Each row has a hidden value. The values are split into ranges, and the band after each row names the range that its value falls in. Each part has its own value, ranges and names.
[ -40  -89 -259 -603 -145   56   92  -28   -8   62 -188 -271  186  222
 -109 -163 -413 -321  111 -333  -60  616  205 -425 -217   40  371  -98
 -141  -87 -242 -267  280   28 -318  -16  398  218   13  -89 -271 -193
  141  -63] : Q
[ -56  -30   83  162 -227  -37  -57  148  247   52   -3 -252 -319 -149
  130 -147   98 -139 -169  143 -162  -86 -399  -42 -348  -47  -88  319
   69  -58  305  316  143   73  501 -505 -175   99  -14  -39  221 -145
  -99  358] : W
[ 116 -222  -91 -142 -186  221  -51  -31  -55  236 -158  -25   56   41
  -52   -4 -357 -404  195 -366   66  281  315 -194 -125  -79  452 -174
  -95 -122  -75 -198   31 -378 -152  152  221  -24  -33  176 -223 -203
   98 -189] : W
[ -82 -373  -19  107  206  -56 -377 -272 -112  161   63  237  170 -349
   -8  309 -250 -131  565 -247  190  370   25   87  138 -109  202 -400
  350 -104  -14 -237 -283 -446 -165   38   65 -331  190  527 -138 -105
 -145 -145] : W
[ -81   34 -134   66  -34 -153   43  134  253 -247  -92 -236 -206   35
   55 -246  186  -81 -506   64  -97  115 -509   94 -457  250 -151  168
   86   33   84  227  217  257  264 -355  -69  299  -55 -147  224  -97
   82  316] : Y
[   4 -275 -559 -107 -452 -145 -127  -23  -89 -429  281  201  -26 -169
 -198 -201 -347 -136  208  382   44 -288   41  127 -222  168 -130  -58
 -274 -191 -194  116   88 -200  151 -221  185  163  170  304  267  -82
   26  221] : Q
[  80  -39   92  470 -258 -144  -46  -39 -171 -130   77  159  103 -278
  149  285  275   39  -94  335  250 -313 -368  394   -6  166 -306  245
  168  -96   91  118 -206  136  426 -426 -330  -13  150  188  452  -53
 -146  148] : M
[  69 -239 -782 -319 -611 -160  126  -84  -82 -508  226  259   63  -39
 -424 -399 -440 -189  120   52   74  -81  115  102 -219   78 -163 -206
 -373  105 -363  -40  302 -125   84 -279  250  382  162  210  180  -61
  240   73] : Q
[ -20 -224  344  313  208  139 -175  -59   71  260  -37  -69  -62 -190
  154   -9 -132  176  291  -44  -76   39   61 -241   18 -359  248  -44
  384 -222  174   50 -306 -453  -68 -128 -113 -240  -37   68 -194   99
 -158  208] : D
[ 245 -245 -629 -151 -873   18  -45 -124 -318 -159  177  391   28 -261
 -204 -170 -332 -258  224  -50  228 -391  234  222  -34   96  -39 -158
 -683  -81  -44  -19  218 -421  235  -45  -36   48  132  320  240 -218
  244 -439] : J
[ -53 -301 -158 -180  277   26  -65   54   71 -171    0  -93  109  117
 -174  -75 -370 -255  291   88  -91  372  229 -282 -245   88  315 -218
  177 -141 -254 -204 -149 -288 -376   34  442   94   56  216 -257   67
   29  346] : Q
[ -34   79  497  320  456  -28   -9  -83  -70  153 -342 -192  302   45
  341  365  323  163 -266 -153  184  429 -328   50   28  139  128   74
  603 -122   25 -166 -312  231 -200  -59 -196  -80  -24 -137  -46   -1
 -116   44] : M
[ 200  103  -70 -155  -43   38  356  202   23 -162 -281 -255   34  207
  -29 -295  259 -118 -433 -113  -87  157 -147 -144 -305  333   25   87
 -279  180  177 -126  176   61  -53 -145 -152  304  -96 -333  -56   99
  430 -103] : D
[ 149 -178 -167 -221  204    1   84   32 -188 -138  -94   13  325   61
 -145  105    6 -283  183  -57   85  398  148 -117  -85  387  189 -224
 -132   45  -43 -431 -150 -219 -372   70  137   30  102  166 -211  105
  285 -197] : Q
[ -26  -50 -259 -704  257  -81  148  204   48 -214 -106 -455  228  304
 -124 -192   -2 -273   20   41 -232  713  -12 -516 -374  489  214   30
 -308   27   32 -325  168  142 -416 -146  300  249   38 -220 -314   82
  321   50] : M
[ -94 -163 -451 -133 -430 -120 -266   30   62 -293  145  -39 -245 -136
   35 -311 -267  -77  -79  282  -62 -267 -176   92 -368  208  -46   62
 -317 -324   11  330  253 -102  230 -131   86  128   37   88  288 -251
  -10  178] : W
[-106 -182 -707 -341 -620 -232  -64 -191  -61 -400  170  184   15 -129
 -237 -310 -511 -111   90   11   99  -28  -61  158 -189   34 -157 -173
 -208  -75 -378   76  383   31  133 -247  247  310  185  198  273 -261
   36   86] : D
[  47  -30  465  336  259  102 -136  -32 -100  243 -160 -174  161  -56
  379  196  233  307  -62    6   69   95 -110 -126   46   -1  207  166
  265 -311  246    2 -351 -115 -136  -49 -287 -250  -91 -173  -97   70
  -99  -18] : M
[ 130  -64 -226 -477   20   50  155   77 -127  -68 -186 -199  239  187
  -88 -121  -51 -253   14 -178  -32  450  150 -313 -190  355  263 -102
 -363   -2   10 -344  116 -100 -365   63  149  137    3 -116 -258   11
  364 -274] : Q
[ -43  -67  328  288  340   88 -129  -25  153  188 -249 -202  -65    5
  254  -44   84  157 -213 -263  -27  264 -198  -89 -141  -97  258  -45
  400 -137  166   55 -160 -170 -132   20 -147 -101 -153 -139 -163  -10
  -28   85] : W
[ 144  -39   95  261  142  -77    5  154    1  -67  -48  -60  -46 -190
  105   89  526 -111 -188  120   10    9 -412  149 -196  391 -154  119
  -75  113  474  -10 -139  -82  234 -282 -397  -60   26   51  134   94
  196  -85] : Y
[ -17    8 -134  143   48 -208   16   77   74 -386  -85  -58  -74  -59
   51 -142  247   26 -397  185   16  -55 -487  267 -296  388 -237   24
   54   44  103  110   52  132  145 -214 -185  207   41  -36  265    2
  135  175] : J
[ 249 -224 -228  -96  -68  125  288   11 -122 -160  -31  107  341  235
 -309 -107 -170 -199   86 -232  126  339  352 -154  -91   21  228 -183
  -83  193 -276 -378 -108 -231 -312  -56  208  207   -4   54 -248  171
  311  -45] : Z
[  37  149  112  128   20 -217   44  -30 -217  -89 -246  -45  249 -152
  229  399  479 -133 -312   53  266  164 -553  365  -37  546 -235  134
  122   15  148 -154  -44  397  168 -209 -321   44  162   49  332 -153
   41 -198] : D
[ -60 -110  311  460  199   61  -30  -51   89   -9 -135  -70  122  124
  151  116  -98  128 -180   16  125  150  -78   34 -114 -182  182   75
  693 -205 -291   58 -305   59  -89 -122   97   78  -69   -5   14    2
 -254  516] : Z
[ 242  -13   29   75  181  -48  278  184 -149 -252  -82  -69  332  128
  -54  140  473 -127 -198  157  101  229 -163   30 -148  502  -84  136
  -98  204  136 -298 -217  113  -88 -250 -172  142   54  -66    9  247
  306  -33] : Z
[ 156   90  152   48 -139   26  263  156    8   35 -168 -235   15   12
   76  -76  309  -72 -235   20  -60   44 -232 -130 -182  127  -67  279
  -94  107  283  -22   56  118  215 -410 -282  154  -22 -227   65   61
  174   33] : Q
[-239 -284 -504   20   48 -466 -428 -188   -9 -482  321  257  -11 -442
  -70   40  -23   35  188  277  119   65 -528  443 -145  363 -372 -251
  105  -65    4  102   -9  -39  161 -284  -29  -44  295  468  349 -107
  -83  121] : Y
[ 149 -241  -12 -242  166   98   25   94  -55  159  -45  -91  113  -96
 -138   42   -7 -378  447 -152  -98  410  170 -345  -80  115  261 -162
 -193  121  296 -374 -117 -443 -181  -93   20 -129   94  200 -335  110
  248 -213] : J
[ 298   11 -151 -179 -197  106  262   -5 -214   39 -294    5  231  104
  -54  -82  141 -204 -219 -477  166  268   61   -9  -60  260  163 -150
 -383  194  112 -339  131 -141 -163   88 -167  112  -52 -128 -134  -35
  472 -595] : J
[ -30  -34 -157   99   44 -228 -215   40  -42 -224   28  -46  -37 -228
  191   67  382    3 -262  218   67    1 -527  266 -241  553 -211   96
 -140 -140  305  126    3   80  189 -185 -268  -44   61   58  292  -89
   90  -93] : Y
[ 231 -239 -234   26 -172  143  131 -116 -223 -103  -64  247  321  128
 -201  -23 -294 -141   93 -262  254  147  399   15   -2   -8  271 -281
  -44  -10 -357 -304 -142 -342 -313  149  197  101   -6  163 -154   31
  214 -169] : M
[-126  -99  154  179   60   55 -128 -129   66   74 -183 -107   30   40
  173  -14 -294  102  -81 -123   65  163  -23  -62 -108 -199  257  -45
  484 -315 -254   77  -88  -46 -141   10  142   38  -60  -18  -34 -144
 -211  297] : Q
[   6   21 -164 -306  298 -257  187    8  -17 -254 -146 -145  223  -15
 -102  -97  328  -23 -109 -171  -35  565 -402  -44 -132  411 -172 -157
  -48  348  198 -327  103  154 -181 -281 -176  163  131 -116  -95  151
  361 -191] : D
[ -79   14  -56   28   49 -374    8 -114  -94 -233   87   -2  241 -253
   51  140  377  200  -24  128  111  245 -597  198    9  249 -421  102
  154  164  182  -73  -31  346  192 -596 -340   44  231    3  248   65
    6   20] : M
[ -31  -45 -272  111 -316 -176 -106  -67  -38 -308   12   79  -86 -170
   77 -178  -13  109 -257  142  103 -258 -339  307 -188  199 -212   11
  -77 -139    1  219  140   33  225 -175 -161  139   58   24  353 -146
   34   56] : J
[ 187 -141 -121 -162  -72  107  244   60 -104  -57  -97  -52  313  231
 -187   18 -105 -313   51 -155   93  393  235 -197 -142  112  237  -28
  -67   98 -200 -342  -56  -53 -217 -108  214  194   16   26 -185   50
  209   -5] : Z
[ 272  -46   42  -79   -8  115  353  201  -67  -28 -109 -171  239  200
 -118  -25  226 -233  -63  -38  -19  287   81 -263 -175  194  116  158
 -189  206  131 -290  -86  -23  -75 -284  -57  170  -22 -142 -166  197
  315  -25] : Z
[  -8   54  251   81  413   44 -205  -19  -60  116 -367 -274  111   81
  434   68  280  213 -409 -220   72  315 -257  -19 -128  379  300  -31
   79 -319  245  -41 -128  -47 -361  319 -214 -168 -172 -282 -142  -82
  115 -301] : W
[ 175 -256  -69   97 -358  306   68  -56  -44   91   25   42  101  182
  -70 -282 -457  107   90 -208   53  -28  501 -294  -70 -426  405   -1
  -45 -215 -261   17  -84 -405 -177  -14  174   65 -167 -104 -214   38
   43  109] : Z
[-170 -267 -207 -264  166  -99 -209 -170   -9 -104   94  -56  216   -2
  -55  -85 -376  117  333  -68  -14  469   82 -244  -65  -57  213 -212
  171 -203 -215 -137  -63 -151 -374  -75  282  -23   86   79 -219    0
  -61  142] : M
[  75    6  165   88  127 -136   37   50  -60   62 -114  -97   94 -238
  100  229  464 -162   -7  -29   47  246 -451   92  -53  294 -164   86
   41  199  442 -170  -80   68  208 -373 -385  -78  145   80   92   20
  119 -172] : J
[ 103 -289   -9   12  -99  246  -85   -3  -44  162  -61   10    6  -10
  -44  -60 -422 -229  320 -100   -7   44  413 -265  -97 -179  432 -152
    8 -255 -100 -102 -139 -538 -188  127  226  -74  -34  199 -224  -47
   12   54] : D
[ -99  -41  198  240  583  -84 -261 -105    0   37 -234 -124  125  -60
  336  165  317  236 -310 -215  120  440 -383  106  -96  322  151 -142
  369 -216  149  -51 -232  -38 -307  166 -183 -191  -94  -78  -89  -13
   27 -156] : Y

Next part:
[ 155 -389 -265   10  252 -227  -73 -107  159 -111   67  142 -123  157
 -263 -208  210  351   76   -2  149  -98 -397   -5    0 -212 -132 -372
  207  -84   81  138 -145 -157    7  -86  111 -297  -38  117 -137 -148
 -156   13] : <44>
[ 223   93  127   14 -131    4   19  230 -173  113    9 -247   26  -15
   41    3  100  -97 -255  -52   31   97  241    0   41   27   34   69
 -118 -200  155  -88  195  213   19   74  126  247   92  126   68   -7
 -110  -16] : <21>
[  15 -359 -229   47   43 -204   33 -214  323 -144  -22   43 -126    6
 -246 -126  139  276   41  -90   76 -111 -279   41  149 -235  -45 -351
  127 -115  -87  -34 -234  -55  -15   -3  109 -244 -102  118 -252 -111
  -68 -102] : <44>
[ 248 -279    3   65  171 -302  121 -136  -39  154  133   -8    9   88
 -264 -201  136  333  -47  -23   66   -2 -249   22  137 -107  -82 -183
  -52   -2  154  111   -9  168  -25   90  121 -128  250  154  -19  -94
 -154  118] : <43>
[ 195  267  549 -446  -58 -206 -192  197 -203 -227  -50   28  215 -238
  262  215  333 -176  -24  102 -128 -126  354  -57  -23  119   45 -448
  274 -149  237  143   34  -38  -90   27  -19  497    5   -4   81  112
 -114 -147] : <24>
[ 416  -51 -165  -56   28  217 -116   22 -161  231   45  -36 -305   54
  -98 -146 -143 -114 -262   -6 -129   75  367   -9 -113  177   19  -21
  -77 -155  173  -22   72  265  289  -52   89   99  -20   35  166  122
  -85 -171] : <32>
[-122 -175 -289  294   12  125  -33 -194  115  189  113   52 -231  242
 -181 -289 -399   50   -1 -154   78  -43   26   88   30  -10 -147   24
 -218   63  -96  -48   48  -38   29  -40  109 -412  -31  149   69 -152
  -77   64] : <32>
[-206   89  373  171  -47  -73  127 -230  110  116  204   -3  168  -89
 -209 -106 -266   -2  223 -113   51 -151  132   58  285   38 -152 -144
 -188  163 -112  -67   22    7 -245  250  -11 -178  230   64   35 -177
  -42   76] : <41>
[ 203   28  137   81   33  -69 -178    8 -103  -13  221  -70  -28   93
   -3 -231 -230   35  -67 -116 -209  -80  232   36    1   99 -140  -83
  -35   17  202    7  365  -11    4    7   69   44   98  -69  156  -36
  -86   26] : <22>
[-152  129  121  245  -49   -9  -89 -109  171  -76  159 -147 -102   53
  -63 -214 -275   50   43 -243  -83 -186  204  102  122   36 -142  -78
  -70   70  -73 -162  278  -82 -110   39  122 -228 -108  150    1 -167
  -35   32] : <27>
[ 216 -282  109  -91  270 -422  -20  -28  -90  -21  130  188  217  116
 -156 -130  234  313  128   65  134  -74 -399  -45   67 -147 -182 -390
  164   22  244  302  -60 -114 -140   30   27  -91  265    0    8 -125
 -221  192] : <43>
[-140 -280 -268  515 -131   99   28 -108  144   20  318 -190 -102  172
 -273 -327 -306  116    9 -136  114   44  -29   79   96 -201 -143  228
 -343  -65  -67 -191  278 -123  -97   99  156 -249  187   87  -24 -294
    4  -16] : <24>
[ 193  130   55  -44 -361  298  -46  144  -73   39  -27 -262 -115 -216
   68   97  -87 -383 -289  -34 -135  110  635   -5   19  112  145   97
 -166 -320   29 -256  102  249  143   95   68  436  -25  -17   53  121
   34 -361] : <27>
[ 248   72 -144    9 -185  300  -70   43   -5  197  -84 -156 -291  -29
    0  -62 -287 -267 -315 -155 -171   57  511   34    5  184   60   54
 -135 -190    3 -220   59  308  260  -19   84  115 -169   -4   83  140
  -29 -211] : <22>
[ -23 -291 -407  220  -46  305   50 -140  359   50   57   10 -239  -12
 -432 -144 -187  -43   89  -68  217    2  -20   -3  106 -144  -80  -78
  -74 -186 -223 -229 -267  -46   82   63   41 -315  -85  -12 -170 -160
   -1 -242] : <43>
[-134 -342 -153  411   53   40    3 -124  119    4  412   47   77  166
 -396 -316 -258  142  272    1  245  -11 -215    6   87 -220 -265   30
 -216   20  -20  -15  123 -315 -199  139   31 -323  351  -68   12 -361
  -50   44] : <43>
[ -69  259  262 -162 -279  224 -223  189  -12 -211   -5  -25   92 -211
  189  172  -97 -451   30   13  -53  -77  553  -38  -24  104    0 -171
   63 -205   -5 -108   51 -179  -69   39  -53  347  -98 -133   71   17
    1 -290] : <27>
[-129 -228   84   98 -349 -132   68   59  -58  -85   98  -74  315  -68
   62   62   15 -113  -24   47  107  111   26    3  143 -233    1   34
 -240 -193   32  -19   38 -108 -223  170   21  300  356  -87  -14 -118
  -24  -84] : <44>
[-131 -196   11  272  -64 -125  -51   21 -124  -12  293  -16  167  203
  -38 -204 -124   84   66    7  144   28  -87   32   13 -165 -171   75
 -237    0  120   93  284 -243 -223   67   89  -52  337   55  121 -254
  -97  132] : <24>
[-108 -314 -301  301 -364   17   99   13 -170  336  -12  -51   96  266
  136 -119 -438 -157 -288 -124   70  237   48   78   91 -113  -34  352
 -534  -82    9  -18  117  123  -25   35   85   39  294  -36  170  -42
  -92  145] : <22>
[  24 -514 -516  259 -127   83  144   15  138  169  -25   20   33  152
 -268  -93 -128   -9  -59  -49  336  188 -316  -35  132 -298  -94   95
 -212 -231  -80  -62 -245   -8    6   62   48 -186  161  -98 -115 -160
 -103    3] : <41>
[-193  -43  176  151 -157  -11   24  -96 -150  124  230   22  123   44
  -23  -93 -179  -81   62   54   89   16  191   51   51  -17  -63   43
 -324   37   28   53  136  -74 -184  135   44   44  340  129  177 -149
  -46   13] : <24>
[-159   52  -32   87   72  114  -74  -87  360 -115   19   34 -158  -14
 -240 -103  -89   11  201 -146  155 -219   29   32  103  -31 -143 -312
  153  -27 -201 -152 -134 -191  -62    1   46 -379 -271  124 -144 -192
  -62  -83] : <21>
[ -98  145   19  300 -273  318   15  103   72   72  145 -306  -94  -41
 -105  -86 -253 -237  -93 -138   73   48  416   52   89   19  -25  232
 -289 -162 -103 -329  247   50  -37  137  108   27   20  102   31 -152
   22 -143] : <44>
[ 375  204  351 -270  134  -11 -156  158 -172  -48  105  -32  -19 -143
  -53   13  244  -62  -26   95  -67  -82  322  -62  -67  162  -15 -320
  208 -137  251   60   95   69   51   38   30  264   31   51  102   45
 -118 -152] : <21>
[-155  294  133  132 -305  365   71   23   65  200  -18 -234 -154 -133
  -38   36 -243 -352 -124 -127   55    8  587   71  111  151   68  131
 -287 -118 -192 -322   47  204   14  137   84   43  -89  226   56  -39
   21 -183] : <44>
[-302 -155 -135  286 -135  138  105  -82  204  140   57   59   97   80
 -215  -81 -334 -121  170 -112  308   -9  -78   19  196 -134 -172   15
 -229   -7 -221 -106 -158 -144 -171  126  -10 -319  101  -14  -35 -241
  -69   64] : <41>
[ 177  107  307 -278  164 -341  -77   47  164 -218 -134   34  101 -126
  -12   60  311  149   68 -121  -16 -248  -97  -22  158  -12  -84 -591
  430  -56   74   58 -138  -21  -85   -4   32  -25 -214   52 -163   -8
 -174   33] : <43>
[-141 -725 -577  469  -63 -185   18 -226  190  -44  224   72    9  340
 -239 -366 -279  312   47 -108  156   67 -507   62  102 -415 -209   68
 -256  -47  -25   43   49 -272 -118   -8  119 -372  254  -79  -98 -285
  -67  101] : <32>
[ -27 -445 -156  251  145 -278  -43  -99   47 -118  314   92  106  231
 -249 -296   40  358  178   24  193  -39 -439   12   36 -302 -224 -144
  -41   -1  123  160  119 -324 -199   27   97 -254  302   32  -33 -304
 -125  127] : <44>
[  86 -334 -176  233  155  -86  183 -270   68  302  173   50 -112  146
 -422 -280 -101  276   31  -43  172   15 -228   47  152  -99 -116  -68
 -212   55   -9   32 -109  155    0  111  107 -368  244  193   -7 -162
 -116   98] : <43>
[-234 -375 -248  559  -99 -103   46 -218  124   30  337 -106   -7  272
 -216 -390 -376  243   49 -174   86    6 -197  113  143 -245 -204  189
 -380   65  -48  -76  305 -175 -185   88  159 -350  274   89    3 -321
  -31  142] : <27>
[ -11 -148   -2 -194  -90 -323 -127  -81  245 -250 -232  144   83  -29
  168   41  -20   40  -20 -192 -149 -192  -93   37  161  -98  -61 -495
  273  -73  -37   40 -201 -112  -48  -87   -4  -15 -242 -143 -162   65
 -108  -26] : <22>
[ 390 -378 -286  -39   50 -203  -92  -51   28  -19  -26   17 -130  113
  -66 -179   -1  188 -220 -101 -157   16 -125    9   23  -94  -42 -216
   93 -159  182   59   -6  118  171  -88  101   15  -15 -104  -50   75
 -124  -50] : <22>
[  33  487  542 -242 -283  123  -97  172   39 -181  -79 -226   54 -385
  169  234   85 -382  -72  -75 -161 -134  690    1  111  196  106 -241
  114 -202  -27 -243   74  102  -50  133    4  433 -179   33  -15   89
   14 -308] : <44>
[ -67  360  471 -198 -234   97 -156  188  116 -311  -13 -104  171 -334
  120  211   58 -354  106  -40  -51 -167  486  -35  105   77   -6 -309
  191 -190  -46 -178   27 -158 -153  120  -56  331 -133 -114  -56  -20
    0 -274] : <21>
[ -60 -195  -38  175  137 -348  100 -267  252   -9   49  -46 -117  117
 -228 -247   74  435   26 -203   56 -177 -301  114  211 -157 -101 -278
   24   82  -63  -14  -18   39 -102   23  189 -416  -57  335 -171 -181
 -119  148] : <44>
[ -64 -132  250  -93   97 -605  -93 -114  159 -370   18   70  206   15
   73  -71  261  368  133 -124  -54 -269 -324   52  171 -202 -135 -539
  297   46   92  167   32 -242 -264  -18   87  -91  -35   97 -166 -130
 -146  139] : <24>
[  83   83  152  111  206    7 -114   85  -22   18  239   -2   19  115
 -201 -200  -59   70  151  -44  141 -115   14  -17    4   35 -227 -152
   56   37  117   34  197 -158 -103   38   51 -207   78   65   91 -213
 -150  117] : <43>
[ 318  234  358 -551  114  -30 -160  122  -79  -86 -162  151  -22 -254
   47  213  375 -173    1  134  -34 -148  321  -86  -57  187   66 -590
  399 -172  146  122 -276   75   91  -27  -38  289 -180   57   22  165
 -139 -238] : <21>
[ -47 -598 -424  366   -8 -176 -135 -127  179 -186  276  108   68  289
 -181 -362 -322  242  117 -112   34  -14 -396   28   58 -333 -274  -53
  -89  -39   55   54  153 -397 -122  -31   48 -274  211 -277  -56 -253
  -69   66] : <22>
